[[-51 -53  12 -31 -22  30  43 -22 -32  53]
 [  6 -23  40 -16  22  19 -29  -4 -47  -7]
 [-60 -39 -31 -68   4  44  75 -42 -30   9]]
->
[[-51   6 -60]
 [-53 -23 -39]
 [ 12  40 -31]
 [-31 -16 -68]
 [-22  22   4]
 [ 30  19  44]
 [ 43 -29  75]
 [-22  -4 -42]
 [-32 -47 -30]
 [ 53  -7   9]]

[[ 8 -3]
 [22 19]
 [12  9]
 [71 46]
 [ 7  5]
 [ 7 -2]]
->
[[ 8 22 12 71  7  7]
 [-3 19  9 46  5 -2]]

[[ 47 -40  19 -29  -3  53]
 [-40  58 -19  49  -7 -48]
 [ 45 -37  20 -27  -5  52]
 [-38  57 -17  49  -4 -47]
 [-38  57 -16  49  -6 -47]
 [-39  56 -16  48  -8 -47]
 [-39  57 -22  47  -2 -48]
 [ 42 -34  18 -25  -6  51]
 [-36  54 -20  45  -2 -48]
 [-32  49 -20  41   0 -47]]
->
[[ 47 -40  45 -38 -38 -39 -39  42 -36 -32]
 [-40  58 -37  57  57  56  57 -34  54  49]
 [ 19 -19  20 -17 -16 -16 -22  18 -20 -20]
 [-29  49 -27  49  49  48  47 -25  45  41]
 [ -3  -7  -5  -4  -6  -8  -2  -6  -2   0]
 [ 53 -48  52 -47 -47 -47 -48  51 -48 -47]]

[[ 52  62  62  34   1]
 [ 51  61  58  54   6]
 [ 35  67  56   1   5]
 [ 10  58  36 -43   1]
 [ 33  69  48 -25   9]]
->
[[ 52  51  35  10  33]
 [ 62  61  67  58  69]
 [ 62  58  56  36  48]
 [ 34  54   1 -43 -25]
 [  1   6   5   1   9]]

[[-43 -16 -22 -30   4 -17  49  46]
 [-22  27 -11  20   3 -25 -15  24]
 [-72  -7 -21   4 -10   0 -25 -45]
 [  1   2   3  -7  28  -5 -11 -37]
 [-27  -8 -53   0  36 -13  -7 -10]
 [-13  42 -14  10  15  -8  -8 -26]
 [  3   4  19 -22   9  -7  19   0]
 [-68 -22   9 -18 -16   6  21 -29]
 [  4 -50   9  -1  14  -8 -33  -2]
 [-12 -28  28 -12 -12  -4   8  14]
 [ -8  -7  -9 -13  17 -23  -2  26]]
->
[[-43 -22 -72   1 -27 -13   3 -68   4 -12  -8]
 [-16  27  -7   2  -8  42   4 -22 -50 -28  -7]
 [-22 -11 -21   3 -53 -14  19   9   9  28  -9]
 [-30  20   4  -7   0  10 -22 -18  -1 -12 -13]
 [  4   3 -10  28  36  15   9 -16  14 -12  17]
 [-17 -25   0  -5 -13  -8  -7   6  -8  -4 -23]
 [ 49 -15 -25 -11  -7  -8  19  21 -33   8  -2]
 [ 46  24 -45 -37 -10 -26   0 -29  -2  14  26]]

[[ 23 -29  -1  75  -7  58   8 -29 -47]
 [ 25 -37 -17   7  -9  39 -44 -50  -4]
 [ 34 -46 -55  49 -32  43  34 -57 -51]
 [ 27 -11 -34  16  -8  15 -33 -39 -23]]
->
[[ 23  25  34  27]
 [-29 -37 -46 -11]
 [ -1 -17 -55 -34]
 [ 75   7  49  16]
 [ -7  -9 -32  -8]
 [ 58  39  43  15]
 [  8 -44  34 -33]
 [-29 -50 -57 -39]
 [-47  -4 -51 -23]]

[[-69 -55  40 -18  24  -3  50  64 -32 -57  59  -7  37  57  62   5]
 [ 47  19  11  68 -58   5  41  53 -69 -60 -46  28   2 -69  61   1]]
->
[[-69  47]
 [-55  19]
 [ 40  11]
 [-18  68]
 [ 24 -58]
 [ -3   5]
 [ 50  41]
 [ 64  53]
 [-32 -69]
 [-57 -60]
 [ 59 -46]
 [ -7  28]
 [ 37   2]
 [ 57 -69]
 [ 62  61]
 [  5   1]]
---
[[ 76 -47  10]
 [  8 -12  60]
 [ 10  41  23]]
->
[[  8 -12  60]
 [ 10  41  23]
 [ 76 -47  10]]

[[-17   1  31  68  39 -12  -1 -40   5 -39 -16 -15   5  -4]
 [-22 -11  40  37   9   9   7 -25 -11 -25  -8 -41 -29   8]
 [ -8  26  20  55  35   6  -6 -30  -9 -34  -6   2  36 -27]
 [-14  17  16  54  31   1   4 -34  -7 -21  -6 -10  31 -14]
 [-13   7   5   6  -8   7  -3  -2 -16   3   4 -18   7   7]]
->
[[-22 -11  40  37   9   9   7 -25 -11 -25  -8 -41 -29   8]
 [-17   1  31  68  39 -12  -1 -40   5 -39 -16 -15   5  -4]
 [-14  17  16  54  31   1   4 -34  -7 -21  -6 -10  31 -14]
 [-13   7   5   6  -8   7  -3  -2 -16   3   4 -18   7   7]
 [ -8  26  20  55  35   6  -6 -30  -9 -34  -6   2  36 -27]]

[[-37  17 -25  41 -42 -55  36 -32 -56 -38  35 -37  31 -51]
 [-30  14 -18  30 -32 -50  26 -23 -46 -30  33 -31  28 -43]
 [-51  23 -38  36 -52 -65  33 -44 -65 -51  39 -53  35 -63]
 [-35  20 -26  29 -36 -42  30 -29 -41 -37  26 -39  28 -42]
 [ 11  -9   7 -26  13  13 -24  11  13   9 -13   6 -16  11]]
->
[[-51  23 -38  36 -52 -65  33 -44 -65 -51  39 -53  35 -63]
 [-37  17 -25  41 -42 -55  36 -32 -56 -38  35 -37  31 -51]
 [-35  20 -26  29 -36 -42  30 -29 -41 -37  26 -39  28 -42]
 [-30  14 -18  30 -32 -50  26 -23 -46 -30  33 -31  28 -43]
 [ 11  -9   7 -26  13  13 -24  11  13   9 -13   6 -16  11]]

[[-26 -61  20 -30]
 [  3  31   8   1]
 [ -3   9   8  32]
 [ -5 -36  -6  30]]
->
[[-26 -61  20 -30]
 [ -5 -36  -6  30]
 [ -3   9   8  32]
 [  3  31   8   1]]

[[ 15 -40  -7  -9  57  20  14 -33]
 [ 12 -37  39 -21  16  15 -32 -45]]
->
[[ 12 -37  39 -21  16  15 -32 -45]
 [ 15 -40  -7  -9  57  20  14 -33]]

[[-56 -47]
 [-65 -11]]
->
[[-65 -11]
 [-56 -47]]

[[ -3  51 -61 -39  13  64  23  25   5  33 -32  11 -26  62 -23]
 [ -6  56 -59 -41  11  50  24  25   9  32 -34  14 -27  62 -28]
 [ 19 -19  37 -13  26 -53 -18  -2   9  29  46  11 -26 -17 -14]]
->
[[ -6  56 -59 -41  11  50  24  25   9  32 -34  14 -27  62 -28]
 [ -3  51 -61 -39  13  64  23  25   5  33 -32  11 -26  62 -23]
 [ 19 -19  37 -13  26 -53 -18  -2   9  29  46  11 -26 -17 -14]]

[[ 72  50  39]
 [ 11   7 -24]
 [-45 -22 -24]
 [-13 -12 -25]
 [-27  -3 -13]
 [ 52  46  57]
 [  5 -20 -13]
 [-64 -41 -53]
 [ 70  55  36]]
->
[[-64 -41 -53]
 [-45 -22 -24]
 [-27  -3 -13]
 [-13 -12 -25]
 [  5 -20 -13]
 [ 11   7 -24]
 [ 52  46  57]
 [ 70  55  36]
 [ 72  50  39]]

[[-68 -48]
 [ 40  17]
 [ 13 -43]
 [ 20  14]]
->
[[-68 -48]
 [ 13 -43]
 [ 20  14]
 [ 40  17]]
---
[[ 51  -3  37 -11 -54]
 [-30   2 -16  -1  40]
 [-55   2 -37   8  63]]
->
[[ 51  -3]
 [-30   2]
 [-55   2]]

[[ -7 -34  19]
 [  5   9 -33]
 [  8  58 -20]
 [ -6 -20 -14]]
->
[[ -7 -34]
 [  5   9]
 [  8  58]]

[[-19 -46  -6 -21   8]
 [-36 -24  -7 -10 -63]
 [-16  16   6  54  52]]
->
[[-19 -46]
 [-36 -24]
 [-16  16]]

[[-77 -42  53 -17  21]
 [-35 -26   3 -10 -18]
 [ 29  51 -35  32  25]
 [ -9  57   2  15  29]]
->
[[-77 -42]
 [-35 -26]
 [ 29  51]]

[[ -5 -11  10   2  -4]
 [-19 -41  36   6 -14]
 [-35 -75  66  11 -25]
 [-35 -75  66  11 -25]
 [-35 -75  65  10 -25]]
->
[[ -5 -11]
 [-19 -41]
 [-35 -75]]

[[ 12 -68 -15  39]
 [  9 -64  52  34]
 [-56   4 -71 -11]
 [-10 -35  -5 -35]]
->
[[ 12 -68]
 [  9 -64]
 [-56   4]]

[[-21 -20  11]
 [ 20  12  54]
 [  4  17 -38]
 [ 15 -43  12]
 [ 39  31  72]]
->
[[-21 -20]
 [ 20  12]
 [  4  17]]

[[-42 -44 -50]
 [ 26 -35  -9]
 [-70 -62 -51]
 [-47 -36 -36]
 [ 74 -14  41]]
->
[[-42 -44]
 [ 26 -35]
 [-70 -62]]

[[ 28  17  10  -2 -20]
 [ 66  40  28  -5 -27]
 [ 30  15   9  -6 -10]
 [ -4  -4  -7   4   5]]
->
[[28 17]
 [66 40]
 [30 15]]
